Here is a tiny trained network, its code and every weight. The questions are about switching its units off for an input and a target symbol, where a switched-off unit gives its printed mean instead of its output.

import numpy as np


def w(rows, s, z=0):
    codes = np.array(rows[::2]) - 128.0
    scale = np.full(codes.shape[1], s)
    scale[-1] = z or s
    return codes * scale


def norm(h):
    return h / np.sqrt((h * h).mean(-1, keepdims=True) + 1e-5)


def softmax(a):
    e = np.exp(a - a.max(-1, keepdims=True))
    return e / e.sum(-1, keepdims=True)


def log_softmax(a):
    a = a - a.max(-1, keepdims=True)
    return a - np.log(np.exp(a).sum(-1, keepdims=True))


def net(x, mask):
    ids = ['αβγεζηθλμξπστψω'.index(c) for c in x.split()]
    T = len(ids)
    res = E[ids] + P[:T]
    u = 0
    for l in range(3):
        r = norm(res)
        for j in range(2):
            rows = slice(2 * j, 2 * j + 2)
            q, k, v = (r @ M[l][rows].T for M in (Q, K, V))
            z = softmax(np.where(np.tri(T) > 0, q @ k.T / 2**0.5, -1e9)) @ v
            o = O[l][rows]
            res = res + np.where(mask[u + j], z, o[:, -1]) @ o[:, :-1]
        u += 2
    return log_softmax(norm(res)[-1] @ U[:, :-1].T + U[:, -1])


Q, K, V, O = {}, {}, {}, {}
E = w([
[87,142,93,128,92,80,28,68,224,144,54,127],'α',
[75,111,148,176,98,130,208,93,152,71,110,68],'β',
[136,147,170,170,111,150,98,148,230,75,114,76],'γ',
[118,153,148,149,209,114,237,211,103,63,131,94],'ε',
[33,144,103,131,160,87,190,180,206,194,177,83],'ζ',
[104,135,166,90,211,138,100,209,159,136,17,137],'η',
[197,138,109,204,142,148,122,118,106,29,35,142],'θ',
[94,84,90,124,129,224,126,134,126,102,130,60],'λ',
[114,70,89,127,141,112,170,133,117,148,99,175],'μ',
[73,215,46,115,79,117,153,148,61,84,121,71],'ξ',
[155,96,90,166,72,121,148,197,176,94,160,140],'π',
[170,93,147,175,149,2,141,186,103,171,138,62],'σ',
[81,188,129,137,119,142,185,135,159,101,113,196],'τ',
[235,171,75,201,165,162,178,22,153,197,217,174],'ψ',
[68,120,129,189,164,114,83,124,139,75,157,137],'ω',
],0.0028)
P = w([
[63,113,143,254,123,141,143,163,117,148,105,172],'0',
[124,115,124,127,108,137,111,127,131,124,127,124],'1',
[82,164,116,234,171,95,177,157,161,102,78,101],'2',
[137,121,125,94,123,124,110,124,141,110,132,113],'3',
[122,157,123,164,183,88,161,146,179,87,95,69],'4',
[156,123,117,59,142,114,112,115,153,95,145,102],'5',
],0.0045)
Q[0] = w([
[84,183,137,206,123,58,219,201,167,16,164,3],'L0H1',
[106,97,82,56,145,185,93,153,185,27,145,54],'L0H1',
[199,121,191,158,35,105,81,166,37,223,203,178],'L0H2',
[36,99,80,151,218,80,252,117,122,132,25,205],'L0H2',
],0.0046)
K[0] = w([
[215,125,113,1,156,100,122,101,152,108,163,106],'L0H1',
[104,118,125,119,108,139,120,132,137,74,178,82],'L0H1',
[90,124,124,246,108,129,148,152,119,185,87,183],'L0H2',
[157,108,140,41,89,87,147,142,133,125,152,178],'L0H2',
],0.0086)
V[0] = w([
[119,254,217,183,160,194,155,169,143,99,191,106],'L0H1',
[170,156,71,169,97,124,179,23,137,134,231,152],'L0H1',
[64,229,179,108,143,199,166,94,153,104,73,221],'L0H2',
[115,195,242,167,205,125,84,91,70,176,116,6],'L0H2',
],0.0033)
O[0] = w([
[113,186,252,86,105,129,102,126,82,148,134,147,136],'L0H1',
[53,78,143,98,105,75,98,119,146,126,35,118,100],'L0H1',
[118,173,45,99,129,79,182,114,190,56,139,231,116],'L0H2',
[74,107,61,139,194,195,134,61,160,129,58,96,3],'L0H2',
],0.0042,0.0031)
Q[1] = w([
[154,75,156,131,103,177,198,94,108,185,90,148],'L1H1',
[150,5,161,71,1,199,139,29,135,121,178,188],'L1H1',
[101,155,198,165,184,37,201,176,185,77,167,103],'L1H2',
[99,125,181,194,192,76,148,126,174,54,156,44],'L1H2',
],0.0056)
K[1] = w([
[83,135,137,180,100,157,159,153,134,137,90,167],'L1H1',
[90,123,135,198,118,134,82,139,133,146,143,184],'L1H1',
[179,109,134,1,133,127,124,97,126,119,175,113],'L1H2',
[155,97,125,54,158,101,118,87,151,86,145,69],'L1H2',
],0.009)
V[1] = w([
[78,126,106,149,132,99,200,168,124,139,31,114],'L1H1',
[100,5,170,83,79,164,208,58,170,40,141,65],'L1H1',
[177,102,214,188,194,92,164,121,183,177,156,204],'L1H2',
[111,181,130,138,108,62,248,147,110,136,42,93],'L1H2',
],0.0031)
O[1] = w([
[136,176,161,192,99,176,90,160,147,131,187,152,180],'L1H1',
[106,221,31,94,141,115,68,188,34,126,124,115,53],'L1H1',
[154,208,72,148,170,126,87,197,107,208,36,106,197],'L1H2',
[151,100,143,105,107,115,253,114,121,150,57,58,4],'L1H2',
],0.0038,0.0015)
Q[2] = w([
[148,139,148,110,4,207,120,37,86,203,86,135],'L2H1',
[106,111,122,216,249,65,212,189,119,116,96,123],'L2H1',
[152,211,156,196,163,78,168,232,186,73,129,48],'L2H2',
[154,183,178,156,174,111,178,197,222,18,134,2],'L2H2',
],0.0052)
K[2] = w([
[86,167,158,254,95,128,130,120,127,144,98,131],'L2H1',
[167,111,154,42,122,148,118,124,165,116,114,75],'L2H1',
[181,113,102,20,120,132,112,125,114,113,160,105],'L2H2',
[160,110,116,38,126,139,128,118,148,94,139,87],'L2H2',
],0.0092)
V[2] = w([
[177,175,137,107,146,183,126,169,66,168,225,149],'L2H1',
[172,192,151,106,49,167,53,167,253,78,90,53],'L2H1',
[93,119,125,52,150,50,30,96,148,85,177,76],'L2H2',
[216,123,144,143,147,132,95,118,72,5,73,130],'L2H2',
],0.0033)
O[2] = w([
[111,99,153,96,233,82,136,107,152,97,143,131,126],'L2H1',
[141,62,114,1,92,186,124,112,80,180,106,208,173],'L2H1',
[91,163,168,232,115,154,173,178,172,159,107,157,4],'L2H2',
[158,135,154,227,120,120,107,90,69,95,60,168,81],'L2H2',
],0.0045,0.0018)
U = w([
[129,57,35,140,35,206,116,167,174,154,122,194,102],'α',
[83,228,53,119,71,134,156,156,33,115,108,64,117],'β',
[102,100,168,61,174,223,122,154,109,174,38,209,221],'γ',
[145,164,195,77,235,112,181,111,88,94,94,91,101],'ε',
[70,143,131,62,158,167,173,188,205,204,184,83,86],'ζ',
[228,192,90,115,181,201,175,49,158,166,180,139,175],'η',
[195,98,125,180,118,128,113,79,41,74,36,176,70],'θ',
[89,87,80,71,175,142,60,76,87,71,205,140,200],'λ',
[193,75,45,181,169,31,164,179,168,122,140,92,9],'μ',
[83,53,174,131,55,130,195,45,149,83,160,94,154],'ξ',
[167,119,216,120,68,100,106,199,50,180,182,132,136],'π',
[158,66,133,153,161,231,111,142,97,183,99,18,158],'σ',
[127,201,130,73,111,46,180,141,178,55,129,235,2],'τ',
[90,125,141,97,111,22,69,76,195,197,3,85,220],'ψ',
[84,196,181,229,141,178,67,146,187,106,145,160,152],'ω',
],0.0055,0.0019)

Each question gives the input, a string of symbols that net reads in full, and the target symbol t.
The units are the heads (2 rows each of Q, K, V and O). Each row of codes is followed by its name. A weight is (code - 128) times the scale printed after its matrix; where a second scale follows, it is the last column's (O and U).
mask holds one flag per head, layer by layer. A switched-off head (its flag False) gives its mean, the last column of its rows in O, instead of its output. The means were averaged over made-up inputs and are rounded, as every weight is.
A unit's drop is (log p(t) with every unit on - log p(t) with that unit switched off) / (log p(t) with every unit on - log p(t) with every unit switched off).
The circuit of an input: a set's keep is (log p(t) with only the set's units on - log p(t) with every unit switched off) / (log p(t) with every unit on - log p(t) with every unit switched off). Starting from all 6 units, units are removed one at a time, each time the one whose removal leaves the highest keep (on an exact tie, the one counted first), for as long as the keep stays at least 0.8.
units of the circuit, in order: the units of the circuit, biggest drop first
most important unit: the unit with the biggest drop
which heads matter: for each layer, one digit per head in row order, 1 if its drop is at least 0.15 and else 0, layers parted by /
input λ ω ω ω ξ, target ω: units of the circuit, in order -> L2H2, L1H2
input μ ψ ω, target ψ: which heads matter -> 10 / 00 / 00
input τ ψ μ μ β, target μ: which heads matter -> 11 / 00 / 00
input ε τ μ τ λ, target τ: most important unit -> L0H2
input τ ξ ω ω σ, target ω: units of the circuit, in order -> L1H1, L2H2
input ω β π α ω, target α: units of the circuit, in order -> L2H1, L0H1
input ψ ω ω ψ μ β, target ξ: which heads matter -> 00 / 01 / 00
input ω ω ω α β, target α: units of the circuit, in order -> L2H1, L0H1
input μ μ ω ξ γ η, target γ: which heads matter -> 01 / 00 / 11
input β σ τ ε β, target ε: which heads matter -> 10 / 00 / 10
input β α ω, target α: which heads matter -> 00 / 00 / 10
input β ω β ω λ θ, target θ: which heads matter -> 00 / 00 / 01
input π ω ω ε, target ε: units of the circuit, in order -> L0H1, L2H1, L0H2, L1H2
input τ τ ω, target τ: which heads matter -> 01 / 00 / 00
input ω ω β μ ω π, target α: which heads matter -> 00 / 00 / 11
input σ σ β, target σ: which heads matter -> 01 / 00 / 00
input η μ ζ, target μ: most important unit -> L0H1
input ω ξ ω τ ζ π, target α: units of the circuit, in order -> L2H1, L2H2, L0H1
input σ β θ ψ η, target ψ: which heads matter -> 10 / 00 / 00
input ω ω ψ ω ω, target ω: most important unit -> L2H2
input λ ω ω ζ μ, target ζ: which heads matter -> 00 / 00 / 01
input ψ β ω λ μ, target λ: units of the circuit, in order -> L1H2, L1H1
input ω τ β μ ω λ, target σ: units of the circuit, in order -> L0H2, L2H2
